Below is a small trained network, with its code and all its weights. Each question gives an input and a class and asks what happens when units are switched off, that is, made to give their printed mean instead of their output.

import numpy as np


def w(rows, s, z=0):
    codes = np.array(rows[::2]) - 128.0
    scale = np.full(codes.shape[1], s)
    scale[-1] = z or s
    return codes * scale


def f(y):
    return y / 2 * (1 + np.tanh(0.7978845608 * (y + 0.044715 * y**3)))


def log_softmax(a):
    a = a - a.max(-1, keepdims=True)
    return a - np.log(np.exp(a).sum(-1, keepdims=True))


def net(x, mask):
    res = np.array(x, float).reshape(1, 4) / 4 @ E
    y = f(res @ A[0][:, :-1].T + A[0][:, -1])
    res = res + np.where(mask, y, B[0][:, -1]) @ B[0][:, :-1]
    return log_softmax(res[-1] @ U[:, :-1].T + U[:, -1])


A, B = {}, {}
E = w([
[233,200,150,134,131,116,238,65,137,200,77],'x0',
[138,105,165,70,1,166,133,114,229,150,208],'x1',
[99,147,127,211,135,130,186,63,194,60,128],'x2',
[158,192,235,104,108,225,133,75,141,177,106],'x3',
],0.0062)
A[0] = w([
[172,150,49,176,190,41,186,119,80,136,79,162],'n0',
[103,170,199,193,95,192,179,48,229,65,144,198],'n1',
[193,170,195,60,108,177,125,120,107,239,101,179],'n2',
[127,128,43,174,209,47,139,145,67,111,96,255],'n3',
[51,52,92,130,172,115,32,207,71,76,137,177],'n4',
[114,81,106,95,79,119,102,163,153,121,178,154],'n5',
[53,86,78,147,215,105,39,195,50,72,122,133],'n6',
[120,71,114,53,2,125,103,162,186,133,212,148],'n7',
[185,165,194,77,108,171,128,118,110,222,107,173],'n8',
[188,179,81,177,176,67,225,95,96,142,62,186],'n9',
[206,182,209,55,105,187,127,116,105,255,97,179],'n10',
[87,4,67,82,69,94,75,220,147,100,216,228],'n11',
],0.0057,0.0024)
B[0] = w([
[188,108,66,175,223,64,176,152,169,147,60,196],'n0',
[76,158,183,183,86,206,156,63,185,82,163,202],'n1',
[189,181,195,59,135,163,110,144,54,193,123,189],'n2',
[145,103,43,180,254,69,141,191,111,106,38,223],'n3',
[33,101,86,114,137,159,51,173,60,77,120,243],'n4',
[119,87,86,76,91,94,106,149,147,151,158,170],'n5',
[52,126,101,149,193,169,62,200,20,38,78,235],'n6',
[153,88,105,60,48,95,135,125,190,188,206,207],'n7',
[175,177,194,75,135,163,112,134,70,180,123,178],'n8',
[194,142,119,158,174,98,195,122,172,148,90,200],'n9',
[202,202,214,61,141,181,104,140,53,207,117,201],'n10',
[82,39,31,48,80,67,69,187,132,141,172,255],'n11',
],0.0065,0.0078)
U = w([
[196,223,241,66,116,193,122,118,56,229,126,190],'0',
[76,177,196,254,74,203,179,5,230,30,162,250],'1',
[210,136,76,209,204,39,234,135,163,137,56,103],'2',
[115,54,75,59,11,76,107,150,192,163,224,74],'3',
[41,100,83,144,173,131,45,190,18,26,94,19],'4',
],0.0056,0.0013)

Each question gives the input, the list of numbers given to net, and the class t.
The units are the neurons (one row each of A and B). Each row of codes is followed by its name. A weight is (code - 128) times the scale printed after its matrix; where a second scale follows, it is the last column's (A, B and U).
mask holds one flag per neuron, in row order. A switched-off neuron (its flag False) gives its mean, the last column of its row in B, instead of its output. The means were averaged over made-up inputs and are rounded, as every weight is.
A unit's drop is (log p(t) with every unit on - log p(t) with that unit switched off) / (log p(t) with every unit on - log p(t) with every unit switched off).
The circuit of an input: a set's keep is (log p(t) with only the set's units on - log p(t) with every unit switched off) / (log p(t) with every unit on - log p(t) with every unit switched off). Starting from all 12 units, units are removed one at a time, each time the one whose removal leaves the highest keep (on an exact tie, the one counted first), for as long as the keep stays at least 0.8.
units of the circuit, in order: the units of the circuit, biggest drop first
unit that matters most: the unit with the biggest drop
top k neurons: the k neurons with the biggest drops, biggest first
drop when u is switched off: that unit's drop, to one decimal
input [2,8,-6,0], class 0: unit that matters most => n10
input [0,-8,4,-1], class 2: units of the circuit, in order => (n0; n9)
input [-5,2,-1,5], class 3: units of the circuit, in order => (n6; n7)
input [-1,4,2,3], class 1: units of the circuit, in order => (n1; n11)
input [0,5,5,-1], class 1: units of the circuit, in order => (n1; n11)
input [7,0,-6,-3], class 0: top 2 neurons => (n10; n2)
input [-7,2,-4,0], class 3: top 4 neurons => (n7; n11; n3; n5)
input [2,-8,3,-4], class 2: top 2 neurons => (n0; n9)
input [-6,-4,-8,7], class 0: top 3 neurons => (n10; n2; n3)
input [5,4,6,3], class 1: top 2 neurons => (n1; n11)
input [-5,2,-7,-1], class 3: top 3 neurons => (n7; n11; n3)
input [7,4,6,-5], class 1: top 2 neurons => (n1; n3)
input [-4,7,-2,6], class 0: top 3 neurons => (n10; n2; n8)
input [2,-2,4,-8], class 2: unit that matters most => n0
input [-7,3,2,-3], class 3: drop when n7 is switched off => 0.9
